[  2  -4   2   1  -5   5   5  -2   6  -3  -2   0   0  10  -2   7  25 -20] : <39>/durun
[-2  4  0 -3  1 -1  2  0 -4  5  2  0 -5 -8  3  1 -5 15] : <46>/kope
[  5   4   2   1   4   6   2   2  -2  -2  -2   1   5  -6   1  -9 -20  19] : <40>/lofo
[ 1 -7  5  2  4  6 -2 -1  3  3 -5  3  4  4 -1 -8  8  2] : <39>/bup
[  3   0  -3   2  -4   1   1   1   1  -3  -4   7   3   5   2  -6 -10   8] : <40>/lofo
[-3  2  0  1 -1  0 -2  2 -5  0  0 -2 -2 -2  2 -1 -4  6] : <46>/fir
[  3  -6  -1   5  -7  -1   1  -2   2  -6   1  -3   0  15  -2  13  17 -31] : <39>/durun
[-5  2  1 -2 -3 -2  1  0  3  7 -1  2 -5 -8  0 -2  0  3] : <46>/kope
[  5   1   0   5  -3   3   2   0   4  -7   2   2   5   6   0   3   4 -14] : <40>/lofo
[  3   4   2   0   4   6  -1   2  -1   1  -2   2  -1  -5   1 -12  -8  17] : <40>/lofo
[-1 -2 -1  5 -1  3  1  3  3  2 -3 -8 -3 -2  0  0 21  7] : <45>/tik
[ -1  -1   1   1  20  11  -8   1  -8  11 -13   5   5 -18  -3 -30  -5  39] : <39>/Korel
[ -1   7   6  -1   0   4   3   0  -5   3  -2  -6  -5 -11   1  -7   8  21] : <46>/kope
[ 3 -1  1  2  2  1 -1  2 -1 -3 -3  6  4  7 -4 -3 -9  1] : <40>/tuka
[ 3  2 -2 -1  2  6  1  3  0  0 -3  4  6 -4 -3 -9 -2 18] : <40>/lofo
[-3  1  1  1 -2  0  1  5 -7 -4  1 -2 -3 -4  3 -6 -6  5] : <46>/fir
[ 1 -4  0  0  0  1 -1 -2  6 -6  2 -1  0  6 -1  3 10 -9] : <39>/Korel
[-2 -3 -1  1 -9  0  1 -1  2  1 -3 -7 -4  4 -1 -3 14  0] : <45>/gesal
[-1 -2 -2  1 -4  1  1 -2  3  0  4 -5 -6  1  0  3 18 -3] : <45>/tik
[-2  0  0  2 -5  2  2 -1 -2  1  4 -3 -2  2  0 -9  9  4] : <45>/gesal
[-1 -1  1  5  3  6  1  4 -3 -2 -2  0  1 -5 -2 -4 15  4] : <39>/Korel
[  1   1   2   1   6   6  -2   1   3   5  -5   0 -14  -9  -4 -10  18  22] : <45>/tik
[ -3   7   4  -2  -1   2  -3   2  -5   5   3  -9  -9 -20   9  -5   4  24] : <46>/kope
[ 0  0  2  2 -2  4 -2 -2 -3  5 -1  1 -2 -2  1 -7 12 13] : <45>/tik
[ 2  0  1 -2 -1  8  0 -1  1 -1 -2 11  2 -1  0 -6 -4  9] : <40>/tigi
[-3 -5 -2  3 -3  2 -1  1 -4 -5 -3 -5 -4 -3 -2 -9 13 15] : <45>/dup
[ 2  2 -2  2  4  1  1  2 -4 -3 -2  7  3 -1 -2 -5 -4  9] : <40>/tuka
[ 0 -3  2 -1 -2  2 -3  0  1  4 -3 -9 -5  1 -2 -7  1 14] : <45>/gesal
[ -2  -3   2  -1   3   3  -3  -1  -1   7  -6  -7  -1  -8  -2 -20  -2  32] : <45>/dup

[ 5  0  2  4  0  4  3  2 -1 -5  3  1  2 -2 -1 -1  0  0] : [90]/mif
[  2  -2   0  -2 -10  -8   4   1   0   6   1   8  -2  -4  -2   5  -1  -8] : [89]/totoz
[ 2 -1  5  3 -4 -6  2  1  3  0 -2  4 -2 -4 -2  3  0 -1] : [90]/zem
[ 4  1  5  4 -9 -7 -2 -4 -2 -1 -2  2  2  1 -5  7  7 -3] : [89]/gifib
[  5  -5   1   3  -3  -3   0   1  -1   0  -1   5  -1 -10   0  -5   1  -1] : [90]/mif
[ 3  0  4  3 -7 -5  0 -2 -3 -1 -1  3  1 -1 -1  3  3 -3] : [89]/totoz
[  0  -2   3  -2 -11 -12   2  -8   0   4  -5   6  -3   3  -2   7   3  -7] : [89]/gifib
[ -1  -2   5   2 -13  -7   0  -6   1   4  -1   4   0  -1  -1   7   2  -4] : [89]/totoz
[  6  -4  -2  -1  -3  -7   4   2  -2   0  -2   7  -6 -10  -1  -5  -1   0] : [90]/mif
[ 1  3  2  5  4  2  4  0  0 -6 -1  1 -4 -4  2  1 -6  5] : [90]/zem
[ 3 -3  4  4 -1  1 -1  3 -1 -3 -4  1 -1 -3 -1  0  3 -1] : [90]/zem
[ 1  2  7  5 -3 -1  0 -5  1 -4 -2 -2  3  6 -2  9  0 -3] : [89]/gifib
[ 1 -2  6  6 -7 -4  1  0  0  1  2  3  1 -2 -3  6 -1 -5] : [89]/totoz
[ -1  -3   6   1 -12  -9  -1  -3   3   3  -3   6  -1   0  -3   7   1  -8] : [89]/totoz
[-1 -4 -1  1 -7 -5  3 -6  1  1 -1  3 -3 -4  2  1 -1 -2] : [90]/zem
[  4  -3  -2  -2  -3  -6   1   2  -2   5  -4   8  -3 -11  -1  -4   0  -1] : [90]/mif
[ 3 -1  6  4 -8 -7  3 -4  1 -3 -3  4  1  2 -2  8  2 -7] : [89]/gifib
[ 0 -2  3  0 -9 -9  2 -4 -1  2 -4  5 -2 -2 -2  4  1 -5] : [89]/gifib
[ 0 -2  3  5 -4  0  3 -2  1 -3  0  2  2 -1  0  5 -4 -2] : [89]/totoz
[ 5 -3  1  1 -5 -6  4 -3 -1  0 -4  7 -3 -6 -2 -1 -2  0] : [90]/mif
[  2  -2   6   1 -12 -10   0  -7  -2   1  -4   4   0  -1  -4   5   8  -4] : [89]/gifib
[  1  -3   7   2 -11 -10   1  -8  -1   2  -5   3   0  -1  -3   6   3  -6] : [89]/gifib
[ 0 -3  3  4 -7  2  1  1  0 -2  0  3  0 -7  1 -4  0  1] : [90]/zem
[ 4 -2 -1  3 -3  1  3  2  1 -1  1  2 -2 -4  1  1  2  1] : [90]/zem
[ 2  0  3  1  1  3  2 -1  2 -7  0  2  2  5 -3  7 -4 -3] : [89]/totoz

[ 9  0  2  1 -1  2 -2  9 -4 -2  2  4  0  1 -2  0  4 -2] : D/(120)
[ 2  1 -1  0  0  0 -4 -2 -3 -2  3  1 -3  1 -8 -1  0  2] : H/(95)
[ 3  5 -2 -1 -2 -4 -5  1 -1 -1  0 -7  0  1  4  0  3  3] : V/(107)
[ 9  2  5  1 -1 -1  0  7 -3  0  4  3 -2  2 -7  1  6 -4] : D/(90)
[10  1 -6 -1 -1  0  2  2  0  4  2 -1  2  0 -6  2 -1  2] : P/(122)
[ 2  5  0 -3 -2 -2 -5  3 -1  1  3 -4  3  0  4  2  1  6] : V/(102)
[ 2  3 -7 -3  0 -4 -5  3 -1 -2 -1 -4  1  0  5 -2  1  3] : V/(107)
[  6  -1  -5   2   1  -2   0  -6  -3  -2   2   3  -1   2 -14   0   2  -2] : H/(95)
[ 14   4  -9  -1  -2  -3  -2  -1  -3   2   8   2  -3   2 -16   3   6  -1] : H/(124)
[10  1 -3  3  0  2  2 -1  1  2  2 -2  7  0 -1  5  0  3] : P/(118)
[  6   3  -3   0  -1  -2  -5  -2  -3  -1   5  -1  -3   2 -10   2   2   2] : H/(124)
[ 10   1 -11  -5  -1  -1  -3   0  -3  -1   2  -2   0  -1  -7   1   1  -1] : H/(117)
[ 8  1 -9 -2 -1 -2 -3 -1 -3 -2  1  0 -3  2 -9  1  2  2] : H/(95)
[ 6  3  8  0 -2  0  1 12 -2 -1  4  5 -4  1  0  1  5 -3] : D/(114)
[ 6  3  6 -1 -2  1 -3  7 -1 -4  5  2 -3  1 -3  2  2 -3] : D/(120)
[ 4  4  1  0  0 -4 -4  0 -3 -2  3 -3  1  1 -1 -1  2  2] : V/(102)
[ 6  4  6  0 -1 -2 -1  8 -1  0  5  7 -1  1 -1  2  4  1] : D/(90)
[ 6  5 -1 -3 -4  1 -7  7 -2  1  4 -5  3  0  5  2  2  9] : V/(92)
[ 5  0 -6  0 -1  1  1  0  1  3 -3 -4  4 -1  0  1 -1  4] : P/(122)
[ 6  4  5  1  0  0 -2 10 -2  1  5  6 -2  1 -1  1  4  3] : D/(90)
[ 0  7  2 -2 -2 -3 -4  4 -1 -1  5 -2  1  1  2  0  3  6] : V/(92)
[ 2  6 -1  0 -2 -4 -6  1 -2 -1  3 -5 -1  1  0 -2  4  6] : V/(107)
[ 12   2 -10   2  -2  -2   4   1   0   3   1  -1   4  -1  -5   2   1   6] : P/(122)
[ 8  1 -1  1  0 -1  4  6 -1  3 -1 -2  2 -1  3  0  0 -2] : P/(118)

[ 9 -9 -3 -5 15 -5 -4  1  6  6  7 -1  3 -4  0 -7  1  7] : nasak/A
[ 8 -4 -3 -4 13 -6 -9  1  7 -3  6 -4  2  8  3 -9  0  6] : gida/E
[12  6  1 11 -1  0 -4  1  0  1  4  8  2 17  5 -3 -4  0] : narun/T
[-1 -5  3 -6 10  3 -4  4  2  1  1 -5 -4 -6  1 -6  3  7] : nasak/A
[ 14   4   3  -4   2  -3 -12   8   2   4   8  13   3  11   0  -4  -5   3] : narun/Y
[12 -5  2 -5  3 -2 -2  5  7  4 -1 -1 -4  5  3 -9  0 12] : nasak/S
[ 9  0  3 -1 -1 -6 -6 -5  2 11  4 10  4 11 -1 -2 -6  3] : narun/Y
[ 13  -1   4 -11  14  -3  -7   4   9   5   2   5  -2   1   5 -13  -3   5] : nasak/S
[  7   3   3  -2  -1  -2  -4   0   6   4   7  12   3  13   1   2 -13   3] : narun/Y
[ 12   0 -11  -5  15  -6  -9   4 -16  -2   4   5   6   5   4  -5   3   4] : gida/W
[ 8 -2 -6 -6  7 -8 -3  1 10  5  2 -2  2  3  4 -8  5  3] : gida/W
[ 2 -2  8  0 -8  4 -3 -2  3  4 -3  2  4  9 -3 -1 -4 -1] : narun/T
[12 -1 -6 -4 13 -6  1  2  7  4  3  2  2  8  4 -7  6 10] : gida/W
[ 12  -5   5  -5  13 -12  -5  10   8   2   2   1  -2   1  -4  -8   1   1] : nasak/S
[10 -6 -8 -2  8 -6 -5 -1  2  5  4 -4  5  3  4 -5 10  4] : gida/E
[  4  -7   2  -7   8  -1  -2  -3   1   8   2  -6   1  -6   3 -11  -1   7] : nasak/A
[  8 -10   4  -4   8  -2   0  -1   7   5   0 -11   7  -6   1 -10  -3   8] : nasak/A
[13 -3 -4 -2 11 -4 -1  4  6 -3  5  6  2 10  3 -7  8 -2] : gida/W
[ 5 -2 -5 -8 12 -5 -3  3  9 -4  3 -1  1  6  6 -7 15  4] : gida/W
[ 13 -13   1  -2  11 -11  -4   0  10   5   8  -7  -2   7   3 -12   9  10] : gida/E
[  8   2   4  -5  11  -3 -14   6   3   1   1  -3  -4   1  -2 -14  -7   5] : nasak/S
[ 16   2   2  -1   2  -2  -6  -1   4   3   3   8   7   8   4 -11  -4  12] : narun/Y

[ 1  0 -2  3  0  1  1  1  7  6  1  4 -1  1 -1  0 -2  2] : rav/(47)
[  8   8  17 -14   0  -1  -1   4   1  -3  -4   0   3   2   4   2   1   6] : nopof/(35)
[-3  3 -2  3 -3  1 -1  0 -1  5 -1 -1  0 -1 -3  3 -1  1] : nes/(39)
[-3  7  0 -1 -3 -3  3 -1  2  4  0  3 -8 -2  1  0 -2  6] : Poz/(38)
[ 6  6  6 -9 -2 -3  0 -2 -3 -5  0  3 -3  4  1 -1 -2 -1] : rav/(47)
[ -1   5   3 -11  -1  -5   3  -2  -3  -2   3  -2  -4  -1   4   1  -3   8] : Poz/(38)
[11 10 12 -7  1 -3 -1  0  0 -1 -1  7 -1  3 -2 -2 -4  2] : rav/(48)
[-7  1 -4  3 -2  0  5  2  2  4  3 -4 -4 -2  3  2  1  8] : Poz/(38)
[ 3 10  3  0  1  2 -4  1  0  4 -2 -3  3 -5 -2  1 -3  5] : nes/(30)
[-3 -4  0  6 -5  1  0  2  3  6  3  0 -1 -2 -2 -2  1  2] : rav/(47)
[ 2 -1  1 -1  1  1  0  1  1  0  3 -1  5  3  5  0  0 -1] : nopof/(41)
[-2 -3 -3  4  1  0  0  0  2  3  4  1  0  1 -1 -1 -2  0] : rav/(47)
[ 3  6  4 -9 -2 -5  1 -2 -4 -8 -1  0 -5  0  4  2 -3  4] : Poz/(26)
[-2 -3 -4  8  1  1  1  1  7 12  4  2  1  1 -5 -3  4  3] : rav/(48)
[ 4  5  5 -5  2  0 -5  2  1 -1 -1 -3  4  2  2  2  4  6] : nopof/(35)
[-3  2 -6  5  2  2 -4 -3  1  8  1 -6  2 -3 -4  2 -1  2] : nes/(39)
[-1  1  1  1  1  0  1  0  2  5  1  2 -1 -3 -1 -2  0  6] : rav/(47)
[-1  4 -2 -1  1  0 -1 -1  0  1 -2 -5  1 -2  3  2 -2  4] : nes/(39)
[ 3 -4  0  7 -4  2  2  4  4  4 -2  3  6  5 -1  1  4  0] : nopof/(41)
[ 1  5 -2  6 -1  0 -1  0  0  6 -2 -3  4 -4 -2  3 -2  1] : nes/(30)
[ 3 -3  0  2  0  3 -1  4  3  3 -7 -2  5  0 -1  0  3  1] : nopof/(35)
[-9 -1 -7  4  0  0  6  2  2  7  3 -3 -3 -1  2  0  1  7] : Poz/(26)
[ 2  2  6  0  2  1 -1  6  4  2 -2 -4  3  2  5 -1  3  6] : nopof/(35)
[ 3  5  4 -2 -2  3 -1  5  3  0 -5 -3  6  3  4  2  4  6] : nopof/(35)
[ 8  3  0 -2 -2 -2  4 -2 -4 -2  0 -1 -4  1  3  2 -2  1] : Poz/(26)
[  5   4   7 -14   1   0  -1   5   1  -5  -3  -3   4   0   2  -1   1   6] : nopof/(35)
[ 1 11  0  6  2  0 -3 -1 -3  8 -4 -3  4 -2 -5  5 -3  2] : nes/(39)
[ 10  11  11 -11   0  -4  -3   2  -5  -7  -7   0   1   0   2   1   1   3] : nopof/(41)
[ 2  1  0  4 -1  0  2 -3  5  4  2  4 -1  2 -1  0  2  1] : rav/(48)
[ 2  4 -1 -4  2 -1  1  0 -2 -2  0 -2  4  2  2 -2 -1  1] : nopof/(41)
[ 2  2  2  3  1 -3  0 -4  0  5  4  5 -4 -1 -1 -1 -3  0] : rav/(48)
[  5  11   2 -10   0  -1  -3   1  -5  -3  -4  -5  -1  -5  -2   3  -3   2] : nes/(39)

[  8  -8   1 -10  13  -6  -2   7  -8   3   2  -4  -2  -1   6  10   6 -13] : zemir/Kogo
[ 10  -6  -3  37   6  -3   8  16   5   0  -1  -8  -1  11  -2  14   3 -15] : gunas/Dogik
[  5   5 -12  -2   4  -2  10   7   6   1  -1   5 -12  -6  -2   8   1  -2] : gunas/tad
[ 11   3  -3  18   1 -11  10  21   3  12   1   1  -1   3   3  -2   4   3] : kedo/Veliz
[  8  -9  -1  -9  21 -10   0  11  -2   1   1  -3  -3  -3   6   5  -7   6] : zemir/Kogo
[  9  -1   2  21   5  -6  12  20  -2   1   5  -2  -4   2   2  13   6 -10] : nofa/gepa
[  5  -1  -5  23   7  -1   2  18  -5   6 -19  -2   0   5   7   5   7 -15] : gunas/tad
[ 6 -2  1 28  5 -6 12 25  2  3  5 -1  1  5  5  2  9 -5] : kedo/Veliz
[  6  -8  -6  17   5 -12   4  15   8   5   2   3  -3  10   1  14   0 -16] : gunas/Dogik
[ 10 -10   1  20  14 -11  10  26   2   2  -1   2  -4   1  -2  19   3  -7] : nofa/gepa
[ 3  1  1 17  3  1 11 22  1 -6  3  9 14 -2 -2  0  2 -7] : kedo/lomi
[ 5 -2 10 12  3  0  5  6  0  2 -1 -4 -2  0  3  8  5 -2] : kedo/lomi
[  0  -5   3   2  14  -5   0   6  -8   6  -6  -6   1  -4   0  12  -2 -15] : zemir/Kogo
[ 4 -4 -3  8  8 -6  6  9  0  1  1  3  1 13  2  9  4 -9] : gunas/tad
[10 -3  0 -6  4 -6  7 27 -7 12 -3 -2  3  4  1 16  8 -9] : nofa/gepa
[ 9 -5 -3  2  7 -3  1  8 -9  8  2  0  5 -5  0 16  5 -8] : nofa/gepa
[  6  -4  -1  -8  11  -7   1  13  -4   6   1   0   9   3  11  19   1 -10] : nofa/gepa
[16 -6  2 24 11 -6 10 22 -8  1 -3 -9 -4  0 -1  5 12 -4] : kedo/lomi
[ 13  -3 -12  14   5  -2  13  11 -14   8  -6   8   1   5   5  10   2 -12] : gunas/tad
[  4  -6   0 -18  12  -5  -4  20  -6  12  -4  -4  -2   1  -7   8   1  46] : zemir/Befeg
[11 -2  2 27 -3 -8  9 24  7  2  2 -3 -2  3 -2  4  2 -3] : kedo/lomi
[ 0  0 -9 -9 -1 -4  4  3 -8  4 -5  1  5 -3  2  7 -9 -8] : gunas/tad
[  3 -42  -1   5   7  -5   6  13  -2   3 -11  -2   4   5   0   6  -1  -4] : gunas/Dogik
[ 10  -5   2  34  19  -8  14  26   9   3   3 -10  -1   9   4  11   0 -10] : kedo/Veliz
[  3  -9   1 -23  16  -9 -11   4 -33   4   6  -4  -1  -7  -3   2  22 -17] : zemir/Kogo
[ 12  -1   0  46  -4  -7  14  27  -1 -16   0   8  -2   6   4   5   0  -2] : kedo/Veliz
[  2   0  -7   2   9  -5   7   4  -7  20  -4   3  -8   3   3  17  -5 -14] : gunas/Dogik
[ 13 -11  -3   2  10 -15   0   1   1   6  -3   1  -1  -2   3  15  -5 -17] : zemir/Befeg
[ 24  -3  -6   1  15  -9   2  10  -6   4   1   7   1   8   3  15  -3 -17] : zemir/Befeg
[ 12 -12   3   7  15 -13   3  18   4   4   3  -7  -1   3   6  15  -4 -20] : zemir/Kogo
[ 11 -16   2  -2  10  -9   6   7   2   5   2  -5  -3   0   0  10  -6 -13] : zemir/Kogo

[ -1  -5 -15  -2   0  -2  11  -8  -8  19  26   6 -12  10   6   7   7  -6] : Bikof/C
[  2   2  -5  -6  -2   3   3   7   4 -16  14   4  13   3   4  -5  -5   8] : kor/M
[-11 -21   9 -17   5   0 -10  -8   1   1  16  -7  -2   3 -15   8   3   0] : Bikof/C
[ -9  -2   6  -3   2  -4   5   2  -3   7  10   0  -8   5  -1 -12   0   0] : kor/M
[  2   3   5  -8   0  -5   5   3  -2   1  -2   5  -7   0   4 -10  -2   1] : kor/M
[ 7 -4 -9  1  0  1 -4 -4  6 -3  4  0 -3  6  1  1 -5 -1] : Bikof/C
[  3  -9   4  -7  -7   3  -2  14  22   5 -12   4   5  -5  -3 -16 -21  18] : kor/M
[ -4  -1  -7  -6  10  -9   6  -2 -11  -4  17  -2 -11   0   4  -4   0  -2] : kor/M
[-3  1 -7 60  0 -7  4  1 -9 15 14  6  2  6  8 -6  3  0] : kor/M
[ -7 -11  -2  -9   1  -4  -9  -5   6  10   3   0   2   0  -5  -2 -18   6] : Bikof/F
[ 1  8 -2  1  2 -3  4  5 -7  0 17  1 -3  5 -2 -2  2 13] : kor/Q
[  3   4  -1   5   0   2  12   6 -12   6  13   7  -7   3   5 -12   6   4] : kor/Q
